What can hang from each mark
W: B C E
J: B G
C: G X
V: R Z
X: B C W Z
M: J Z
H: G M V Z
R: B J W
G: P V
B: C E J R X
Z: J X
E: C H X
P: M W X

Every row comes from one small tree of marks. Brackets hold a mark, then the marks that hang from it, in alphabetical order. Every link used is in the known rows. Which tree was each row made from?
Each row is shifted at random along 6 fixed directions that mean nothing.
Known rows
(P M (X (Z J))): [-270  -71 -332 -168  -46  160  168  256    8 -167 -199  401 -175  -64
   25  108 -433 -334 -289 -121 -292  -87 -274  163   33  422    1 -163
 -102 -306    0  176  202    0  387   44 -110  153   67  127 -235 -170
 -433  296   18  174  120  255   47   81  129  -96 -112    1    7   35]
(M (Z (X (B J) C))): [ 259  207 -101 -102 -228 -132   -3 -524 -152  -33   -3 -161 -363 -385
  -58   83  -79  155   97  360  111  -56 -133  473 -224   34 -170  243
  -90  115  -64  241  404  -27 -127 -256   79  217 -243 -427 -160  214
 -302   51 -125   65 -259  421  193  174  218 -124 -106 -183 -350 -304]
(M (J (G P V)) Z): [-205  -19 -323 -218 -143   37 -252  -45  156 -135  -80  249 -214 -117
  104  336  -18   77    8  -38  144  171   16  354  156  201  120  225
  179 -228  311   85  185  244  432   71  -61  191  166 -191   -8  -20
 -435  -22  -49   39  282  249  157  247   66 -125   71  131  -60  -46]
(M (J (G P (V R)))): [ -77  -63 -456   61 -227  -75  -86  -56  141 -127  207  316 -362   94
  107  128   61 -311 -235  -72 -164  101 -240  277  138  146   69  -38
    4   70   12   -4  145   98  256  -52 -255  203   56  -88 -209   54
 -218  106 -119 -169  102   50  250   48   30  -25 -100  172  106   45]
(V R (Z (J B))): [ 316 -262   45  106  -42  189 -201 -109  144   61 -219  131 -397  166
  -49 -175  156 -121 -259   -8 -135  -80 -242  529  -13  116 -327   15
  -79  244  183  395  218   52 -348 -226 -335 -216 -155   98   90  330
 -424  214 -144   77  -87  229  226  122    1 -232  -89  -52    0 -162]
(W (B R) C): [ 360  152 -203  406 -123 -200  119  221 -239  119   80 -217  307  -85
  287   80  398 -522 -211 -135 -344  295 -128   86  344 -200  461 -272
 -122  368  -31  -79  117 -129    6  350 -780   -4   80 -483 -153   65
   43   53 -287 -369  387 -740  287 -139   60  476  -89   73  470  149]
(G P (V (R B))): [-283 -128 -119  144  140  251 -515  466  166   68 -283  209  -81  215
 -127   34 -137  -52   31 -305 -381   55  -39  223 -208   24 -143   11
  265   74   56  103   66  182   36   35  -32    3  -79  132  -54  124
  -43  171   88    3  -14 -103  272  -19  -58  133  -42  315  216  -96]
(B C (E H) (J (G P)) R X): [-185    3  -78  245  132  -78 -346  -20   33    6 -323    3 -349   40
  215    9 -387  -24 -186  127 -131  -88 -197  286  123  241  -52  210
  275 -124 -219   75  182   27  159  234  262 -182 -131 -115 -266  246
 -404  233  172   25 -118  439 -287   75  178  -40 -128  203 -102 -132]
(Z (X (C (G V)) (W (B R) E))): [-280 -189  -59 -118  202  344 -604  510   95   45 -483  355  106  208
  -87   94 -436   99  -29 -263 -392  -91 -362  439  -54  324 -362  -78
  347  -95  -25  441  192   25  118  -45   86 -357  -69   58 -161  226
 -181  451  215  370   38   -9   43 -268 -184 -402 -298  413   19 -131]
(V R (Z J (X C W))): [  20   52 -379   59 -103 -298  115 -226  -71 -219   -3    2  -29 -548
   21  373  -43 -208 -179  217   47   -5 -231  474  -46  200  -48  -90
    2 -138   87   27  148   76  415 -155   39  106  -77 -380  -38   -4
 -208   52    0  108  152  106  157  106  328 -202 -249  -15 -263 -103]
(Z J (X C (W (E H)))): [-138  230   43  172  193   99 -112  261 -155 -102 -238 -139  507 -187
  -12  323   71 -114  -38  -76 -104  197 -152  227  -82   67   79   77
  283 -191  113  -38  196   90  355  343   24 -109  -73 -272 -130  -52
 -143  166   66  215  324  -49   -5  -39  169   67  -41  266   39  -99]
(R B J (W C (E (H V) X))): [ 228 -158   38   50   85   44 -186 -220 -187   42 -222 -331  -96 -305
   82    4   93  286  108  222  226  315  -27  695 -154   94   28   21
  120 -152  179  278  161   99 -145 -103   83   60 -235 -241   -7  359
 -246 -212  138  192 -204   -6  314  178  200   36 -224 -153 -283 -305]
(V (R B (J (G (P M))) W) Z): [ 111 -247 -389  145 -212 -215  -53 -172 -127  -18  145   23 -452 -125
   37 -108  130 -260 -105  187 -152  117 -137  435 -388  -13  -25 -262
 -215  408  -68    2   57  -43 -172 -375  -81  292 -351  -80 -145  160
 -104   56  -64 -278 -363 -183  579  135  182  322 -232 -162 -108  -93]
(C (G (P W)) X): [-120 -218 -398 -129  -90  189  -36  167   85 -168   39  562 -293  242
  -17  -91 -368 -211 -122 -170 -471 -203 -360  372   60  292 -101 -230
 -151   16 -176  245  236   38  125 -119 -248   74  136   60 -296   93
 -209  262  -31    6 -180   91  343  -60 -107  -25 -147  228  268   87]
(W (C (X Z))): [-196  -58  -43  -65  -18  419 -112  134  103 -226 -231  357 -248   89
  -38   98 -232  -74 -116  -97 -413 -344 -402  213   90  257  -82  102
   55 -126    2  203  159   67  145 -132  -49 -221  -87 -161 -269  116
 -309  239   50  185   98  238  -28   89   90 -289 -107  141  -69 -236]
(C (G P V) (X W)): [  64  -14 -265 -100 -155  160  -13 -350  149 -271  130  423 -392   58
   57  268  -69  138    7   82   51 -238 -291  511   97  185  -55   64
   30  -72   62  140  222  181  199  -87  -75   36   29 -390 -246  135
 -339  -20 -118  -65   32  376  238  245   43 -339  -50  186  -55 -265]
(R (B J) (W (C G X))): [ 320 -127 -344  -75  -30 -347 -144 -163 -287  137  -41 -238   11 -425
   63  -98  -37  -87  134  141   67  341   43  799 -114 -109   67 -306
 -172  215  -13  365  130   -1 -176  -97 -273  216  -15 -299   39  352
   27    2  -57  -45 -338 -394  668   14   97  274 -238 -197   92   -7]
(C (G V) (X Z)): [-132  125 -227 -142  138 -214 -258   96 -113   36 -320   60  354 -441
  -34  383 -108  102  318 -119  138  147  185  499  -72 -137  224   -8
  119  -33  211  125  120  297  402  374 -168  130  146 -363   29   -6
  -15  -71  -80   48  188 -214  271   79  159  239   92  210   99 -150]
(E (C (G V) X)): [-363  135  -42   45 -149  512 -205  175  176 -440  -88  397 -178  393
  153  484  -95  -39   72 -162 -338 -302 -364  142   22  123  187  142
  246 -111  -79 -211   -2  244  413  174   59 -104 -111 -494 -452 -129
 -219  139 -102  -65  303  109 -157  227  255 -129  -60  339   40 -238]
(J (B (R (W C E))) (G (P X))): [-222 -194 -441    0  -39 -231 -124  327 -134  -20 -231   50   44 -165
  163  -54 -274 -155  -80  -77 -434  274 -201  373  -11  183   89 -240
   80  101  -62  108  200  -30  154   19 -143  108  -39  -53 -157  262
 -126  154  152   64  -73 -239  389 -181  -41  195 -204  204   15  111]
(B (R (J (G P V)) W)): [-589  -82 -379   12   36  -34 -528   82  100  -87 -112  137 -355  -21
   16  194 -142    2  128    9  -94   18 -198  378 -334   42  -39   81
  219   13  -43 -124   39  216  354   93  294  208 -280 -106 -213   99
  -34   42  119  -18 -148   12  152  179  219   93 -138  252 -262 -200]
(Z (J B) X): [  48   19  -21  -32  -66  150    1 -275   59 -178 -216  -48 -302  -94
    5  172  -80  221  -52  184  114  -34 -145  532  -96  155 -264  264
   50 -113  245  157  311  198  -79  -31   33  121 -145 -231   14  161
 -429   62 -128  181  -26  481  206  374  183 -299 -133  -32 -293 -218]
(W (B (R J)) C E): [  75   43 -265  127   39 -339  -26 -135 -292  -29 -203 -319  137 -444
  179  199  166 -142   -9  184   35  391 -107  492   85  -42  146    0
   26  -20  160   73  137   -5  166  186 -195  186 -177 -536   99  168
  -78 -130   72  120  206 -261  262  134  294  102 -273 -108 -217 -174]
(W (C G X) E): [  43  -40 -221  -38  141 -299 -295   -5 -376  158 -204    1  114 -258
 -184 -252 -180   36  332    5 -353  144   -2  642 -290 -241 -198  -81
 -113  358 -163  340  307  -16 -231 -140 -223  251 -154 -201  -72  445
  210  131   23  257 -477 -220  616 -248  -25  340 -127   68   35 -171]
(J (B (E X)) (G P (V Z))): [-262  -72 -110   57 -162   60 -199  168   98 -183 -257  188 -300   86
   79  208 -256  113   61  -59 -244 -112 -163  290 -153  176   41  179
  284  -16   -7  -84  250  151  144   -6  170   14 -144 -120 -307  125
 -433  119   17  -75   19  291   48  104  120   17  -19  288 -157 -167]
(C (G V) (X (B E) W (Z J))): [ 236  -83 -228 -211 -105 -136 -166   53  -75  177  -14  233   37 -170
 -104   11 -297 -129  -10 -116  -34   24 -224  578  -83  139 -107 -194
  -81  128  -57  473  393  -88  -15  -64 -238  -44  125   37 -230  162
 -220  320 -123   46 -114  -16  341 -223 -128  -97  -88  100  223  -38]
(E (C G X) (H (M (J B)) Z)): [ 467 -108 -205  -31 -217  -53 -340  203 -158  351  -42   17  -44   29
  251 -320  -44  -15  128 -294 -302  239  180  305  -74  -76  133 -102
 -150  581 -103  396  283 -128 -342   62 -679  -37  147  -16 -255  353
  -81   65 -264  -44 -196 -266  524 -310 -194  508   66 -111  557   24]
(E (X B W)): [-206   81 -175 -162  -12  -39  -30  170  -57  -46 -243   46   74 -341
  -86  106 -413  -72   64  -64 -141   52 -165  419 -217  225   58   10
   49 -222  -89  240  302   29  363   34   56  145  -33   -2 -227    2
 -213   90   83  243  -78  157  149  -76  162   44 -129  135 -165  -72]
(C G (X W (Z J))): [-122 -135 -563 -246 -240 -233   85  109 -115  -86  208  428 -182 -236
  -31  -38 -479 -450 -242 -129 -374 -130 -434  454  -37  284  -21 -347
 -300   73 -273  307  337 -151  264 -272 -211  211  116   48 -440   30
  -44  357  -88  108 -199 -130  359 -308   -5  -17 -308    4  141  137]
(H (G (P X)) (M J) Z): [  87  -56 -543  -76  -31 -206   -9  199 -180  293  -21  144 -154 -150
  127 -163 -260  108  186 -225 -215  327  313   72 -179  -59  164  -37
  -48  316   16  151  273   -7 -122  154 -385  451  173   26 -155  163
  -11  -86 -120 -111 -165 -146  605 -133 -193  565  118  -25  305   62]
(E (C (G P)) (X (B J) Z)): [ -44   21 -343 -182 -351   22  167  -94   69 -335   19  260 -285 -244
  240  344 -311 -173 -132   46  -50 -126 -335  237  154  494  186   97
   52 -412  -62  146  230   12  533 -135   74  102   28 -309 -425  -67
 -586  -19   39   33  140  398 -172   91  263 -242 -210  -78 -147  -82]
(H (G (P M)) (V (Z (X B C)))): [ 123  124 -254  -47 -112  -55   45 -287 -117  -97 -148   18  -70 -324
   33  353  -88  418  368  217   95  -11  159  220 -381   34    5  222
  156   29  122   10  194  169   97 -149   55  296 -186 -451 -156   62
 -260 -212  -10  -39  -23  294  257  230  172   93  -15   18 -270 -362]
(B (C G) J R (X Z)): [-337   77 -348  -66  -14 -325 -202 -238  -79 -153 -234   69 -368 -398
  154  294 -526  -44  -75  245   13 -204 -252  441    7  208   21   94
   70 -160 -220   96  140   54  452   76  332   75 -173 -444 -248   66
 -206  100  115  103  -92  223 -238  139  421 -136 -298    6 -395 -218]
(Z J (X B C W)): [ 203  -25 -263   22 -107  -29  -23  369  -98  211   72   20  225 -159
 -111 -161 -168 -456 -208 -207 -392  125 -263  282  -74  177 -112 -284
  -87  113 -174  375  359 -190  -62 -135 -430   11  123  178 -270  142
 -112  420  -92   21 -112 -214  362 -405 -192   77 -167   55  411  193]
(M (Z (J (B C)) (X W))): [  56  -58   13 -111  -89  201 -313  -16   64   33 -244   19 -187  -41
  -17   30 -192  205  -14   58  -42  -55 -144  498  -90  191 -323  156
  116    8  117  364  349   39 -133 -115   21 -148  -58 -126  -38  259
 -432  267  -88  216  -97  323  176   74  -17 -323  -67   40 -115 -122]
(Z (J (B (E H))) (X (C (G V)))): [ 217  154 -191  172 -372 -157  110 -404 -103 -220  261  -33 -247  -69
  253  267   16  -62 -158  233   25  -63 -310  388   -3  110   27   74
  -35  114 -141  -87  377   14   12  -96  -51  200 -125 -504 -443   80
 -293  127 -263 -151  -12  259   99   86  221  -46 -219   40  -57 -134]
(M (J B (G P)) (Z X)): [ -48   76 -456 -199 -574 -222  192 -528  -41 -351  289  127 -731 -217
  145  189 -211  154  -67  332  -50  -54 -240  392 -152  185  -87  242
 -170  175  -52  -80  461   23   56 -397  154  517 -171 -434 -347   90
 -341   34 -217  -62 -196  440  392  239  191 -100 -208  -91 -419  -77]
(G (P M) (V R Z)): [-483 -166 -504   73  -91  -56 -322  268   61 -115  -87  534 -470   95
  -83   12 -412 -280  -83 -152 -617 -254 -239  170 -295  195 -190 -124
   26  107 -256  -25  123    4  324 -312   65  235 -178  135 -312   45
  -80  219  156   69 -168  133  224 -104  127  103 -160  194  -61 -129]
(H (M (J G)) (V (Z (X W)))): [ 117  -23 -546  -43 -463 -313  259 -355 -162 -146  403  163 -532 -231
  129  133 -167 -108 -202  188 -128  -30 -230  352 -112  130  173 -115
 -212  267 -185  -33  279 -108   69 -350 -160  375  -56 -267 -454   81
 -118   44 -219 -198 -118   18  431    5  133   31 -270 -116 -195  -54]
(E C (H (G (P M))) (X Z)): [ 469   59  -89   78 -190   14  252 -501  -62  -82   42  120 -297 -252
  350   59  109  171   -6  194  204  -66   14  204  159  257  177  181
  -80 -184  101  181  301   68  136  -87 -234  159    3 -348 -307  141
 -632 -305 -172  -18  -68  600    3  164  159   61   81 -102 -107 -246]
(B (E (H M)) (R J) (X C W)): [ -14   50 -266  121   56 -218  -52 -161  -41  -32 -140 -134 -107 -507
  305  233 -314 -126 -301  207  173   74 -175  327  211  385  203   86
  132 -365  -20  105  150  -35  465  246   99  -53   52 -262 -187   26
 -368   12  179  117  218  382 -160  159  325 -136 -204  -44 -169 -204]
(B (R (J G))): [  38 -107  -81   92  234 -117 -449  122  -71  361 -291 -131    8  -95
  -81 -258  118 -159   61  -83  -63  256   41  478 -141 -182  -61  -39
  -42  290   47  318  147   97 -173  261 -354   40  -92  128   52  299
  -19  169 -101    1 -266 -212  307  -33  -26  351   10   75  162  -49]
(Z (J B) (X (W (C G) E))): [ 104  -38 -512  -13 -467 -326  368 -292 -261 -343  378  100 -242 -210
  200  145 -154 -285 -331  217 -287   11 -549  494   49  252  -18 -196
 -220  103 -186   34  416 -200   69 -417 -152  333 -110 -452 -433  136
 -165  203 -142   38  -66  -42  403 -123  138 -189 -494  -83 -192   44]
(C (G P V) (X (B E) W)): [ 245    5  -34 -101  -82  214 -131 -291  119  -84  -29  298 -263  114
  -58  162 -129  263  128   82   88 -166 -232  539  -42  131 -171  158
   98   34   53  286  332  106  -69  -51  -20 -105  -30 -267 -204  216
 -406   89  -87  -44  -61  474  240  189  -55 -321   21  221   -7 -333]
(V (Z (X W))): [ -89 -200  -87   34  246  132 -248  615   28  204 -422  166  269 -103
 -154  -41 -251 -217 -164 -334 -341   41  -41  354   49  176  -34 -235
  121  -80  109  350  177   78  122   93 -284 -218  235  287   25  113
 -193  320   66  138   88 -203  233 -215 -146   78  -17  223  336  132]
(G (P (X (Z (J B)))) (V R)): [ 290  -45 -111   48   54   16 -189  -14  101  143 -280   45    1 -102
    0  128  190  114   63  -83  152  203   80  416  -34   -8 -165    0
  131   99  379  259  213  227  -58  276 -312  -81   35 -114  190  225
 -410  -24 -151  -70  155  118  305  175  -55  -44  187  156  142 -144]
(V (R (B (J G) X) (W C))): [ 314 -175  131  292  113  253 -295  160   12  128 -245 -178  -55  220
  105  -86  261 -162 -220  -29 -126  200 -183  423   68   -6   27 -188
  141  217  111  214  -45   37 -363  103 -257 -400 -151 -112   28  315
 -261  266  -84 -229   12 -332  202   98    6   26 -133  111  167  -15]

Write each row's tree
[-318  -75  118  201   78  593 -132  493   50 -266 -291   75   25  312
  158  208 -117 -262 -352 -156 -418  -39 -561  123   65  412  110   -1
  329 -288  -51  -25   49  -11  208  116  168 -385 -218 -139 -337  -43
 -351  312  247  115  354  -33 -243   45  178 -188 -302  211  -23 -128] | (R J (W (B (X C)) (E H)))
[-147    1 -401 -113 -182 -147   89  -66  -79  -96  -89  280 -297  -77
   26   50 -478  -18   51   84 -191   19 -121  315 -225  242  -30  -12
  -12  -66 -179   97  344    8  171  -91   38  416  -81    8 -343   45
 -386  146   26  -11 -229  468  284   62   60   80  -67  138 -146 -109] | (J (G (P M (X (B E))) V))
[ 233  185 -172  199 -482  -96  489 -786  -99 -527  364 -104 -693   -5
  351  331   71  -35 -167  575  173 -101 -436  355   86  187  287  155
  -53  -79 -196 -285  242   -6   61  -39  221  245 -341 -801 -461   25
 -575 -112 -206 -445  -95  497  -39  533  468 -119 -226  -57 -444 -229] | (R (B C (E X) (J (G (P W)))))
[ 215 -267 -338   69 -189 -249 -191  -63  -13  162   -6  -11 -236 -133
   74 -113  208 -164  -26  -27  -23  201   -2  537  -75  -19   12  -94
  -26  270  118  242  237   91 -169 -131 -443  162  -18    4  -32  355
 -301  -17 -130 -227 -158  -87  467    4  -67  200  -13  -41  131  -49] | (R (J B (G P (V Z))))
[  27  200   -3   89  -32   -4   86   51 -159  -45 -239 -123  115 -177
   25  128 -170 -103  146   41 -159  140  -58  259 -138   12  198   83
   45  -53 -123   29  270   63  124  235  -66  177 -100 -261 -216   12
 -248   29  -44   -2  -31  187   71   84  215  280   37  104   -5 -146] | (P (X (B (E C))))
[-226   54 -103   12 -112  -39  -75   11 -193 -215    7  228   62 -139
   77  144 -122 -273  -95  -42 -310 -107 -399  270  -72  186  221    5
  -18  -51 -251   82  282  -46  439 -109   10   33 -177 -239 -512   -9
 -130   82   42  208  -31   59 -110 -239  219  123 -172  178 -136 -184] | (X (W (E (C G) H)) Z)
[ 905   97  168 -125   52   84  -12 -444 -137  347 -283 -223  116 -330
  -50 -117  386  245  207  228  464  304  278  565  -16  -71 -194   80
 -159  122  418  626  340   51 -426  119 -574  -36   30 -233  331  293
 -622  -28 -299   43  -57  371  407  284  -70  -17  311 -244  117 -251] | (P (M (Z J)) (X B C))
[  70  115  253   39   33  299 -174 -193   31  -79 -412 -102 -117   53
   31  315  -52  472  151  190  188  -77  -36  322 -121   69 -128  501
  327  -58  268   84  242  194 -182  132  214 -189 -251 -375  -62  133
 -522  113 -117   91   87  496  -93  385  162 -286   13   90 -306 -362] | (H (Z (J G) (X (B C E))))
[-229 -273 -327  -65  -49  -13 -285  -98   67  -76 -109   21 -492 -169
   34   76 -291  168    7  147  100   77 -128  647 -266  242 -154   16
  173 -175   60  148  136  198   15 -251  303  260 -191  -34 -103  252
 -292   -6  139  -17 -329  190  356  249  116 -101 -267   13 -300 -173] | (R (B X) (J (G P V)) W)
[-301   92 -156  103 -103   -4  -27  177 -122 -208  -97 -122  -40 -120
  156  314 -303 -158   32   66 -146   94 -162  256 -140   74  273   32
  137 -131 -178 -182   84   63  227  187  281  223 -166 -425 -357 -130
 -114  155   21 -139    4 -129   15  165  372  251 -271   24  -39  -52] | (R (B (C G) (E X)) J)
[-199  237 -210  132 -170   72   36   27  -30 -286   42  -88   29 -116
  195  483  153 -361 -133   69 -142   38 -443   87  -22   72  332   25
   84  -37  -47 -235   30  -14  512  286   -9  -49 -247 -570 -320 -201
 -130   60  -20 -147  451 -206 -121  202  412    8 -198  122 -160 -159] | (X (B (R J)) (W C))
[ 246   47   62  -37  170  -31 -395 -326  -46  178 -339   29 -126 -218
  -52   -4  -41  291  253  150  126 -159   22  581  -38 -161 -186  146
  -25  271   56  405  187  152 -164  120 -134 -193 -133 -401   25  366
 -149   44 -138   66 -243  150  138  141   79  -27   49   66  -35 -367] | (B (C G (X Z)) R)
[-485  -31  182   96  467  495 -566  749  128  -19 -869  -82  506  148
   82  402  -67  -29   -1 -295 -143  281  -69  193  163  167  107  198
  606 -411  383  112 -136  233  408  697   74 -472  -47 -168  225  -61
 -300  198  322  296  665 -181 -278  218  166 -154  -86  295   65 -149] | (W (B C (R J)) E)
[ 353  113  -27   65  -39   97 -207 -272  -92  213   -2  -86 -267   14
   30   40  313  314  251   11  137  168  242  222 -117 -284  199  288
    6  410  217   80  197  102 -314  246 -446  116  -63 -337  -50  219
  -88 -249 -310 -177   39  -13  380  269   30  283  233  -94   73 -382] | (H (M J) V Z)
[ -55  159 -203  120 -195 -375 -349   21 -260  113 -146 -238 -224 -295
  208  -67 -202   74  276    2 -265   80    4  295 -472 -108   28   93
  -31  392 -313  -33  348  -66   56  110   29  243 -348 -251 -403  238
   31  -74 -129  126 -378  -89  160 -203  290  573  -85   -9 -148 -151] | (E C (H (Z (J (B R)))) X)
[  99  -36 -140   70 -163  195  176   10  -45 -273  -91  128  -70  220
  217  170   17 -129  -27   52 -141  149 -282  296   44  256   55  -46
   61 -163   23    4  218   74  113  200 -132   51  -95 -263 -190   20
 -568   88 -104  -87  101  255  103  206   97  -25  -68  205  -21   14] | (Z (J (G (P (W (B (E C))) X))))
[ 519  347  193  529 -289  -42  253 -410 -207 -146  250 -335 -248   -4
  182  156  420 -107   19  275  -81   48 -169  175  -87 -294  317   95
 -101  425 -175 -348  205  -21 -289  132 -144  143 -362 -757 -373   82
 -103  -98 -411 -483  -64  -62  164  244  371  412  -11    4    4 -262] | (V (R (B (E C X))))
[-138   -9   -8  164  -68  411 -172  254  176 -150 -107  315  -94  395
  330  254 -153 -188 -347 -193 -285 -155 -531   32  253  414  223   23
  280 -152 -134   70  144  -35  332  145  -37 -367  -35 -140 -511  -58
 -370  281   33  -10  381  145 -371 -102   29 -249 -223  408   64 -103] | (X C (W (B (E (H (G V))) R)))
[-272  -66 -165 -120  -57   71  -82   11   22 -212 -227   65 -215 -316
   35  271 -500  -36 -198  113  -24 -140 -315  437  -65  421  -92   69
  163 -403  -12  227  191   40  319 -168  334  -36 -137 -182 -188   20
 -402  170  161  218    6  288  -92  133  251 -360 -312   -9 -334 -169] | (R (B C (X W (Z J))))
[-119  -40 -104  184   68   66 -137   45   41 -109 -290 -167 -142 -175
  117  241 -167  -93 -157  114   -9   94 -122  389   -5  153   28   36
  196 -190   69   43  -27  154  124  116  157  -23 -149 -308   15   45
 -231   80  106  -24   94    9   21  291  319  -70 -264  -21 -115 -141] | (V (R (B C X) J))
[ -48 -186 -232  151  -75   74  -84  558  120  106 -177  186 -163  154
  186 -151 -403 -469 -534 -326 -587  -37 -341  163  352  334  129 -274
  -24   82 -167  212  228 -114   34  134 -461 -175  247  214 -280  109
 -233  420  -59 -101  130 -222   85 -233 -123   70 -199  155  467  258] | (J (B R X))
